Each row is followed by its class.
 -89 -191  193 -276  -36 -117  406 -137   23 -149  102 -206  118  -14  -21  102  -17  178 -421 -514  154 -240  183  -47   18 -296  463 -305 -117  -33  123  -53   76  -21  -63 -183    8   91   63  112   82   39   36
mefo
-373   37 -449 -527  211   20  143 -200 -158 -168  156   46  386  -71  535   62   -5 -227 -350 -595  144 -205  240   68  -79 -147  -55   96  162  218  -66 -260  250  126   94 -106  148   91    3 -433 -378  577  -37
gen
  77 -263  364 -229   54  245   92  192  227  151  204  104 -377 -382  145   90  246  274  -41 -166   63 -143  244 -277 -229  241 -293 -242   42 -429 -100  119  120  -51 -219  146  334    8  137    7 -408   73 -310
ves
 170   98   37  172    3  207 -354  195  476 -201  137  218   37 -350  -91 -222   16  345  161  -75  104   86  309  -74  110  322  -52 -115   96  214  -54   94 -250  -65   -6  178  119  -14 -427  -80 -186  251  -30
mefo
 -48   66 -234 -111  239 -198 -308 -506  -51 -277 -180  -98   80  -52  113   94 -299 -245   69  247 -342  201 -231  -26  -45 -170  279  106  145  228   -3 -219  -95  -23  237  -10 -428 -286  -16  432  -76 -383 -196
zenor
  96  -71  149  185   34  108  -37  -97  325 -118  265  -60 -230 -146   17  -15  238  -16 -183 -160  215 -166  327  118  257  -39  146  -58   10 -299 -276  224  111 -204  105  277 -154  375   43 -579  123  -10   39
bugu
  94  212 -101 -511 -140  334  313  526  125  290  -42  402 -316 -289  230 -137  329 -448  225 -127  270 -152  195  137 -236  279 -197  150  -99  180 -373   10   73  595  -86  128   85 -274 -265 -454 -164  387 -325
nalam
 219   39 -250 -637 -111  227  195  515   -2  140   19  164 -480 -419  229   57  251 -308  -44 -195  105 -100  297  106 -126   40 -188  304   27  164 -331 -103  528  452 -239  283   66  -95   99 -147 -311  175 -374
ves
 -28  -46 -106  -87  -28  -97  185  162 -120   87    9 -120  385 -321  -86  144 -179  444   27 -107  -14  -71  157 -269   22  124  -55   95   23  109  251   16   58   63  -17  151  170   88   86  503 -120 -386 -219
nalam
   7  -89   55   23 -246 -175  441 -281  130  114   68 -215  412  207  107  247  -36 -393  -14   76 -179  152   -9   93  262 -109  144  352  253 -339  316    3 -102 -100  177  -23 -109  105  -36  229   95 -532 -118
gen
  76  -65   36  199  -91   83  374  234  285  106   96   91  104  332   81   68  -32  263 -275  -93  195 -374  155 -143  253 -261  116  -95 -418  118  195   33 -125 -185 -377   79  196  366  -66  -33 -114 -241 -272
rad
  24    2  -40 -144   68  100   33 -228 -125  189  -56  -34  158 -244   -5  -39   40   73  285  281  -63  151 -215   15 -188 -275  -57  229 -309 -216    6    2  154  223 -146   43  -55  295 -119  277  141  -46  -12
ves
 -90 -265  -68  219  175  -13  -15  286  174   80   92  -59  294   79 -151   19 -101  344 -372 -124  164 -320  -27 -248  265  114  -67 -196 -375   64  312 -146 -292 -162 -290 -126  266  103    6  -38  -55 -328 -201
nege
-104 -202  126 -227 -294  -40  130  -78   23   86    9 -160  248 -131   17   52  -61    2   85   23 -145  150  -28  -75   49    7 -308  430  325 -154  397   28  -36  -83   -2 -127   42  275    4  371   86 -286 -130
mizev
 100 -124 -279 -129  -64 -145  -68  345  317  194  245 -121   73 -325   65 -127  101  -84  -23 -198  283 -220  114 -235  138  255  -27  148 -278  268  290   -2 -363   75  -73 -261  193  -47 -309 -334  -84  -36 -469
mefo
-341 -191  166  187 -125 -147  -42  -92  604  -25 -159  -86   85   13 -104  -30 -140   59  -81  198 -190  -15 -428   -1 -198  -56   -5  -53  350 -242   72  143 -594 -110  166 -219 -189  -71  -86  330  323 -768 -340
ves
 -14  -71  249 -120  332  488  211 -190 -242  146  202  134  383  -68   63   77  -70 -178   37   38  191  242   46  -68  126  107 -133  446 -196 -247  102  139  285   51  239  224  151  166   95 -160  252 -124  -11
rad
 -15    2   65 -247 -105  327  640    0   50  139  -66  -60 -257  174   72  161  314 -807  -19 -390  162  -39  128  217    4   44  149   52 -226  -37 -193  -72  310  368  133   84  108  -90  379 -679 -158  -44  -48
zenor
 305  -50   51  106  -79 -119  284  225  118   73  300 -160 -122    0  172  230  -59   -5  -76 -130   32 -327  176  -81  -46  144 -176 -206 -137 -121 -205 -150  131  -19 -240   35  179  -65    5 -245  -76  -38 -254
nalam
 267  336 -212  -63  322   94 -405  331  115 -132   60 -152  301 -439 -133 -134 -117  874  117   15   41 -136   70   34  -83  208  -97 -432 -110  361 -186  -33   37 -150 -145  294   81  250 -263  236 -382  492   -4
bugu
-142 -103  365  161  -89  225  286  -50  396   83   54   87  205   82   96  121  166  292   33  116  268   96  -10  -33 -233 -174  -89  -80 -226 -336 -106  -22   66  119   -4  -35  294  146 -193 -509  -98   65 -212
zenor
 -81 -162  116  -79  148  445 -405   61   32  -62  308  238 -257 -426   61 -332   39 -279  -90 -222  185   30  301   82  268  119   90  177  -77  122 -176  428  249 -271  293  168  -41  235  155 -719  149  357   14
mizev
 -33 -181   21  451 -124  -30   83  297  429  -58  234  -56  -19  201  141  189  -29  265  -14  249  -84 -234  -12 -147 -164 -169  -93  -27 -134  -98   91  -59 -126 -122 -473  -13  109  184   18  256  -26 -219 -103
ves
  97 -100 -141 -349  -71   74 -104  207  109   44  -87  267  -11 -275  -78 -203  393  591  142  304  398  -50  401  -78  326   42    1  -46  104  154  221   56  178  -70 -226  -77  564  214 -179  -78 -430  555 -277
nalam
  -3  361 -309  186   92  131  -68  245  110  120   45   90   22 -277   33 -234  -31   79  115   87 -186    0 -163   36 -135  145 -284  387   78   26 -113  139  -90  161 -122  -33   40   40  -12 -314  200 -285  -14
ves
-150   20   84  -73  -67 -131  -32 -326   19   46  -47  -91   15  -71   72 -116   97 -147   59  120 -135   68  -94   41 -124  -70  -20   24  -49 -197  -63  194  151 -174  160  -41 -232   47  -60 -101  331    5   15
bugu
  52  190   75  262 -108  440 -574  335  121   61  220  379 -569  -49  157 -402  317 -532  318   -5  -33   61   77   -8   29  385 -137  250 -227   76 -112  324  -64 -165 -167  201 -101 -146 -107 -512  420  436  329
nege
 214  -14   -9 -129  119   61  -57  242  249  139  238 -214  -39 -136   85    6  119  -69 -345 -397   90 -330  -34 -161  -57  -58  -76  -54 -348 -401  261 -214 -230   14  -49 -149  -79  -59  -46 -216   91 -403 -122
nege
 287  258 -281 -266   31  181  117  361   51  -29  155 -106 -134 -124  180 -135  154 -739  -29  225  241 -117  207   64  233  144 -132  323  -22 -148  -38  -12  352  -52   27   24  104 -123  377 -899  339    7  252
mizev
 184 -161  -28 -276  -55  141   25  188  135  128  161  -57 -193 -163   23  -16   25  -31  -58 -135  263 -336  257 -162  139   18 -108   50  -57  -40  153   60  243  105 -252  137  257  277  -42  -76 -189  176 -164
ves
 -17   44  308  232   44  312 -112  -73  399 -248  114   51  206  200   17   11   42  346  -57  382  248  278  422  -41  242   80  260  -95  416   -8   -3  345  105 -489   99  294  191  110 -179 -267  100  361  -62
bugu
  -8  220 -216 -216  187  394  176  306  -39   10  129  169   36 -100  197   39  271 -279   44 -272  496  -19  595  248   38  353  278  234    7  179 -294  237   83  405  150  475  -15    4 -175 -398  -70  497  -55
rad
 -70   41 -145 -222  -88  224    9  267 -188   99  -21  143  -82 -123   -8   63  290 -423   73 -309  149   59   79  384  -42  427  -89  249  151  -41  -93   33 -190  510  172   18 -191 -283  -91 -309   75  -19  -89
rad
 191   59  -18  535 -278 -139 -765  301  530   23  370  183 -645 -389  -68 -265  569 -168  357  104   -7  -52  346   99   35  502 -284  376  -64 -224  -90  130 -321   29  -42  159 -405  284 -417 -231  168   42  160
rad
  74  -61  -75 -154 -163 -343 -122  -68 -250  -56  -66  104 -379 -108 -287   -6   95  -99  -50   89 -165   83 -170  -77  315   76   87  224   65   43  235  -68  -27   81  -18 -289  -68  -80   66  200   -3 -128   12
zenor
  35  128   -8  407   63   39 -520  287  493 -320  149   41 -464 -126  -85 -157  163 -301  177  181  125  270  268   23  149  193  263  -43  118  189 -416  303 -239 -326   45  317 -259   54    4 -508  355  287  -24
zenor
 187 -262 -277 -315  209  -25   93  185   91 -127  219 -361  302 -268  -87   70  -70  490 -603 -340  353 -667  137  -67  494 -250  203  -67 -212 -102  458 -279   48  -86 -226 -209  344  369   -4  -37 -235 -250  -69
mizev
 131  -24  279  289   59  407  -66  181  420   51  171  -99   95 -196  -55  -22 -133  234  287  -83  -98   50  -68 -236 -495  256 -447 -381 -710   47  -63  -62  -20  -37  -28    9  308 -112   30 -136 -168   13 -167
nalam
  31    8 -145 -354   35  408 -244   30  -31 -146  174  203  152 -169  242  -64   15   48  115 -458  173  -54  321 -159   81  231    4 -111  -10  446   -8  -51   17  123   57   68  224  -79 -357  -59 -459  785   47
mefo
 253   41  -23 -571    6  397   -6   39 -117  149  -16   34 -171 -226  322  -26   -8   18  -44 -491  -90 -313   26   -1 -239  -89 -282 -121 -156  130  -97 -391  161  231  -59  -84  152 -126  -14   31 -701  256   22
bugu
 -40 -199  193  555   13 -400   86  -40  300  -96  286 -364  286  -92 -162   57  107  148  -42  277   45  191  417 -259  417  193  -34  206   51   20  404  125 -103 -623  147   57  -16  239  -54 -274  143 -310 -191
bugu
  44  387  -98  116   88  238 -385   -5 -126 -185  146  384 -337  -68  161 -159  126 -396  -47 -239 -234  286 -110   57  159   66  437  444   72  296  -92  241  -84 -116  287  283 -482 -278  149  -63  271  -14  132
nalam
  32   14 -119 -185  237  250 -442  110  291 -120  -42   98 -160 -241  -56 -269   38  281    3  -98  201 -155   23  -13  -56  -40   46 -208 -297  199 -107   79 -166   87 -217   -9  -14  206 -229 -106 -162  394 -186
rad
  35 -160 -174 -106  -40   57 -379  134 -211  154   27  -23   87   -4  145  -33   41  447   64   31    9 -309   20 -203 -112  159 -248 -129  -12   17  303  -79   21   42 -437 -104  185  -59  -20  289 -303  242   54
ves
 145  115 -338   95  207  221 -430   38  -51   95  -61  140 -148   27 -118 -187  168  184  257  -20   -4 -135 -268  -65   48   86  113   -2 -276  248  217    7 -186  179   -7  -14   13  -83 -207  161 -388  147  -35
mizev
   7   62  326  282  167   83  223   60  352   41   57  143  -48   83 -159   55   48  625   89  743  174  168  111   59 -318  -48   -6 -436   93 -251 -428  275  310  -72   -9  110  255  317    9 -317 -235  366 -254
mizev
 191    8   94   57   65   -4  476  220  178  -33  133 -152  332    0   44  220   56  411 -218   28  418    5  236 -144   89 -194  174 -113 -563 -104 -228 -123  348    9 -139  228  280  143  -21 -292  -18  160    8
mefo
 -15  248   -4   52  184  233 -596 -234  238 -174  -50  314 -431  -46   16 -431  137 -284  239  170   -4  264 -224  138   35   60  194   94   69   77 -377  278  204 -191  283   87 -110  -63  210 -424  292  394  145
ves
-156 -424  -29 -353 -115   -3   45  -13   42  -52   61   80   30  -24  117   71  121   87 -334 -382  130 -370  195 -197  165  -74   72  -83  -11 -124  421 -185 -133  100 -111 -369  201   23  167  168 -448   60  -25
nalam
 -12  -95 -306 -269  182  -76  -80 -404 -161  -58  -67  -46  305 -242    7  -52  -76 -238   76  116 -108  169  -32  143  285   57   16  359  233  106   32    4  139  172  375  -24 -194  -65  -64  -26 -172  -94 -143
gen
 -83   42  -90  198    0   68 -413 -295  174 -262   23  255 -479  -36  -16  -45  234 -440  -58  102 -240  116  -70  164  156 -123  394  163  336  -88   32  179  -70  -92  365  163 -374  -36   48   46  -29 -291  118
rad
 235  269  191  -52 -222 -211  702  473  237  110  -60 -248 -339 -470 -316  -79  294 -350  111  114   79    4  109  124   12  286  -97 -101 -540  134 -434 -127  162  223  -60   58   90  -53  -87 -678  125  -24    8
nege
 -71  -75   23  215 -118  273 -501   96  -51  -38  350  216 -376 -316   27 -300  501 -235  197 -421  255  112  181  -99  328  276  -20  463 -324   53  139  412  -26  -84  147  148  -87  150 -188 -804  189  521  169
mizev
   4  104 -365 -348  206  170 -328  112 -170 -213   37   10  -88 -100  208   68 -145  103 -147 -493   17 -287  -46  -35 -202 -118   84 -386  -56  315 -151  -77  -94   80   14   80  -86 -114 -132  166 -251  330 -141
rad
-107 -355   50 -259 -209   -7   92  343  161  103  241 -250  -37 -158  175  270 -121  -79 -254 -679  233 -424  217 -408 -138  -75  -69   24 -294 -159  283 -187   -7  117 -309    2  231  -44 -172  229   37 -147 -255
gen
 210  -89  -79 -240    4 -251 -242 -144    4   17 -200  331 -528 -162 -207  -21  -44  282 -200  -61 -158 -234  -23   28  150    8  161 -270 -228   16 -155  -64  -78  144  -40  -43 -304  -47   40  455 -453 -383 -390
zenor
  28  -31    0  -75  -50  -83 -400  111  -10 -119   17  -49 -485 -274 -209 -311  -53 -418 -135   38   48 -166 -180   21  342 -189  426  115 -137  141  -65  243  -14 -188 -136    8 -283  177   14 -121  683    4  231
rad
-125   27  251  244   45  -56  371  -53   29 -167  160 -396  383   76   80  346 -271  150 -142 -107  -81  187   85 -192  -64   83   30  100  105 -106  129   29   43 -305  108  174  123  -45   37   69  126 -261  -79
mizev
 217   99  169  621  -19   83 -504  134  721 -156  378  -12 -575  -77  -86 -149  129  -35   90  190   88  -11  204   89  203  432  -76  200  128  -62 -252  275 -385 -379   86  167 -113  204 -350 -495  297  -88 -187
mizev
  94   48   63   -8   49   64  176  -83  -69  116  -47 -190   34  -87 -163  157  137  405 -169   80  -83   30   21 -124  213  105  136  209  -65 -107  222   99  -44  -31  158   85  -60   33  -95  216 -213 -515 -179
mizev
 176 -351 -201  -96  199 -163  -85   95 -105  137 -141   77 -300 -100 -250    2 -126  358 -332  156  -32 -345 -104  -64   47  -21  -88 -154 -401 -269  103   27   62  195 -387 -160  205  -16  101  451 -290 -263 -186
rad
  91  226  -16 -341 -255  219 -339  316 -111 -214  297  225 -601 -451  165 -310 -220 -836  138 -327    4 -110  161  215  111  256  116  419 -226  402 -232  222  231   47   -7  101 -207  -32  168 -353  522  386  331
nege
 104  237 -378 -188   20  -14 -169   51  102 -336  128 -100  254 -227  -43 -101 -209  396  159 -294   21 -288  208  -35   82  479 -179  -54  344  549   47  -66 -197  206  -46  -10  164  142 -333  366 -311  444  226
mefo
 -23  191   62  124  -62   67 -131   -2  162 -148  261  114   35   98   86  -71  100 -376    0 -186  122  284  120   41  203  187  202  458   23 -105 -194  185  182  -14  102  216 -214  206  158 -303  550  323  258
ves
  61  -10  210  -81   42  510 -377  243  539   62  134  156 -293 -320   91  -78   -8  327  -16 -399   41  -15  -88 -172 -512 -156  -17 -377 -102   45 -112  260 -110  -10  123  310  132   42 -301   37 -380  212 -485
zenor
  12 -180  198  513    2 -106  -35  148  527  -38  401 -100   -1   23  -51  141 -175  250 -147 -203  150 -290  174 -463    7  240 -123  -60 -342 -206  104  -46 -247  -34 -280    8  178  190 -188  -58   73 -214 -171
ves
 217  227 -108 -183 -120   62 -168  272  159 -324  -88  -18 -164 -317 -203  -44 -276  -39  227  -65  175   56  246  251  125  380  148 -141  377  407 -161  200 -228   34  195  306   65 -121  -30   94  -61  136  -83
zenor
 162  216    2  -77   -3  218   86  125  161   17  -94  -63  344   35  -87  -48 -318  632 -132  -21  -45   96 -170  -89  -86 -324   38 -148 -245  332   -3  -97  125   -7  -32  -98  232  129 -107   58 -214   72 -239
ves
 -86  -64   10 -436 -177  369  249  224  175   12  -24  427  145   49  124 -107  -36  123 -135   12  394 -230  334  269   78   73    8  -60   20  111  -11  167   98  172   84  -53  316  132  -79 -189 -335  414 -125
mizev
 127  319   98  336  -77  122   89 -190   41 -244  246 -110  230  143   91   83  -92  346  -27 -691  -81  -64   40 -179  138  167    5  -94 -242  308   72  -66 -294 -185  203   88  135   59 -442  -77 -136  164  136
rad
-244 -132   45   14   41  -45  136   14  339 -209  -59  -27   90  -29  -86   14  390  565 -169  180  447  -79  720 -143  236   28  269 -513  292  139   56   46  -56 -356   50   57  430  249 -327 -300 -511  548 -163
mizev
  70   83  -84 -249  197  185  337 -150   73 -202  100 -112  304   -9  127   -3 -195  186 -443 -649    0 -156 -123  -14  132 -395  137   58 -269  262   55 -384  -37   24  -43 -192  262  206  -83   -2 -211  137   35
ves
 -11 -156 -135 -322  230  149 -316 -323 -274  -24  -24  102  -53 -186  -28 -245  105  136  -55 -245  133 -120   22 -209   43  -90    3 -235 -103  257  201  -11  100   -7  103 -113  100 -115 -140  -99 -137  370 -100
ves
  83  -11  251  244   65  167  128  101  452  -22  305   24    1   -2  108  207  -95  119  109  117  103  136  189 -174  -76 -145   37  -88   22 -285 -141  156  166 -269 -148  357  320  299 -145  -11  -37  151 -278
gen
 374   26  113  -72  135  -60  -27  109 -244  -52  184 -115   94 -302 -256   86  -19  634 -299  180  345 -187  288   45  375  253  161    0   -2 -177   16   31  334  -18  -41  187  176  135   23  -49  107  -97  132
rad
  50 -143   56 -251  -35   65   74  231 -126  273   63 -108 -132 -185   53  -93 -183 -248 -117 -254  -83 -155  -47 -349 -261   23 -149   77 -363   39  242  -65   17   74 -149 -252  182 -262  157  137   76  -73   13
bugu
  63  126  -17 -233  205   73   44 -256 -223   56   15  351 -117  -88   55 -253  430 -382 -160 -140  224  242  377   29  363  158  258  382   73   36  -36  139  378  127  237  181 -188  -86  176 -650    3  374   38
nalam
 148 -117  230 -148   46  143  341  475  264  -31  243 -239    7 -317    2  195  -10  143  162  220  421  -69  571  -53 -124  165 -133 -232   22 -191 -101  153  262  -28 -101  205  338  116  109 -334 -149  222 -135
mefo
 112 -239   11  177 -206 -383   86   84  306   86   39  -30  143 -158 -149  -63  154  345 -111  262  171 -187  285 -110  313  151 -120 -115 -320 -119  121 -210  -71  -72  -70 -281  159  170 -113 -315 -338 -145 -133
mizev
 -17   18 -174  147   -1   62 -358   83    4 -233  138  131  -55 -100   77 -144   75  -71   36 -281  -19  -20  216   62  302  183   53  241  216   76   -2  243   13  -42   69  171 -163  -18 -101 -283   24  264  176
zenor
 -70 -144 -127 -238 -110  264  -72   87  490 -238  125   52  218 -265  202  -52    9  254  -95 -516  376 -261  327  -74  -44   58  -96 -100  156   56  155  -90 -341  118   89   14  439  122 -251   20 -380  275  -58
ves
 214   99  -20  378   94  178 -300   30  379 -208  203  192  -79  -57    5  -77   22   86   86 -337 -111  -63  -56 -117  168  371 -108 -292 -458  371 -105  -91 -406 -193  -41  158  -13  -74 -148 -158 -335   90 -190
nalam
 152  323 -143   81  304   93 -302 -181  -98 -199  138  -76  114 -158    1  -70   29  254  134 -274   -5   84 -140  -35  -35  129   39 -148 -305  141 -199  -14   79   41  344   69    7   11 -208 -277 -225  511  169
rad
  29 -224  -42 -257 -146  -17 -141  440  214 -104  240 -179  285 -318  254   54 -102  432  -67 -321  184 -421  463 -144  173  331 -298  -26  120  -24  254 -146 -429  -50 -297 -151  190  171 -218  127 -428  188  -43
nege
